[[132 131 137 140 147 126 116 129]
 [127 124 126 134 150 128 119 131]
 [133 131 137 140 146 126 117 127]
 [129 126 129 136 150 128 120 130]
 [133 131 135 139 148 128 119 127]
 [131 130 135 140 148 125 116 131]
 [131 129 133 138 149 128 121 128]
 [131 129 130 138 150 132 116 126]
 [129 127 127 137 151 130 118 129]
 [132 129 134 139 149 128 120 128]
 [133 131 136 140 147 127 118 127]]
->
[[116 129 132 131 137 140 147 126]
 [119 131 127 124 126 134 150 128]
 [117 127 133 131 137 140 146 126]
 [120 130 129 126 129 136 150 128]
 [119 127 133 131 135 139 148 128]
 [116 131 131 130 135 140 148 125]
 [121 128 131 129 133 138 149 128]
 [116 126 131 129 130 138 150 132]
 [118 129 129 127 127 137 151 130]
 [120 128 132 129 134 139 149 128]
 [118 127 133 131 136 140 147 127]]

[[122 124 128 132 122 125 120 120]
 [136 151 130 131 134 125 132 144]
 [122 116 123 129 125 129 151 133]
 [133 135 129 124 137 129 126 136]
 [128 122 125 128 127 131 154 137]
 [133 134 126 127 133 131 156 146]
 [126 123 131 126 126 128 100 111]
 [122 121 128 130 123 123 104 113]
 [131 131 125 129 130 129 156 144]
 [126 115 127 125 127 128 128 122]
 [123 111 128 126 122 125 105 107]]
->
[[120 120 122 124 128 132 122 125]
 [132 144 136 151 130 131 134 125]
 [151 133 122 116 123 129 125 129]
 [126 136 133 135 129 124 137 129]
 [154 137 128 122 125 128 127 131]
 [156 146 133 134 126 127 133 131]
 [100 111 126 123 131 126 126 128]
 [104 113 122 121 128 130 123 123]
 [156 144 131 131 125 129 130 129]
 [128 122 126 115 127 125 127 128]
 [105 107 123 111 128 126 122 125]]

[[110 131 136 128 133 121]
 [135 124 136 128 124 121]
 [104 132 124 123 142 130]
 [110 127 136 108 151 121]
 [129 129 118 128 128 133]
 [135 129 130 123 128 124]
 [129 124 149 133 128 121]
 [129 127 130 133 128 127]
 [135 126 111 133 124 133]
 [135 123 149 108 137 118]]
->
[[133 121 110 131 136 128]
 [124 121 135 124 136 128]
 [142 130 104 132 124 123]
 [151 121 110 127 136 108]
 [128 133 129 129 118 128]
 [128 124 135 129 130 123]
 [128 121 129 124 149 133]
 [128 127 129 127 130 133]
 [124 133 135 126 111 133]
 [137 118 135 123 149 108]]

[[151 128 123 133 131 136 146 122 124 138 130]
 [125 127 124 130 130 132 124 113 118 143 128]
 [125 129 123 132 130 109 118 141 126 137 122]]
->
[[138 130 151 128 123 133 131 136 146 122 124]
 [143 128 125 127 124 130 130 132 124 113 118]
 [137 122 125 129 123 132 130 109 118 141 126]]

[[106 141 117 130 132]
 [125 143 139 147 130]
 [131 135 124 130 118]
 [122 145 128 142 133]
 [121 131 142 137 134]
 [111 130 128 129 118]
 [145 126 124 136 124]]
->
[[130 132 106 141 117]
 [147 130 125 143 139]
 [130 118 131 135 124]
 [142 133 122 145 128]
 [137 134 121 131 142]
 [129 118 111 130 128]
 [136 124 145 126 124]]

[[136 125 132 117 142 133 132]
 [134 119 125 126 122 128 137]
 [131 126 126 120 107 120 135]
 [114 127 111 132 147 135 148]
 [125 122 120 129 134 134 138]
 [136 129 120 116 149 123 125]
 [124 132 128 133 109 121 114]]
->
[[133 132 136 125 132 117 142]
 [128 137 134 119 125 126 122]
 [120 135 131 126 126 120 107]
 [135 148 114 127 111 132 147]
 [134 138 125 122 120 129 134]
 [123 125 136 129 120 116 149]
 [121 114 124 132 128 133 109]]
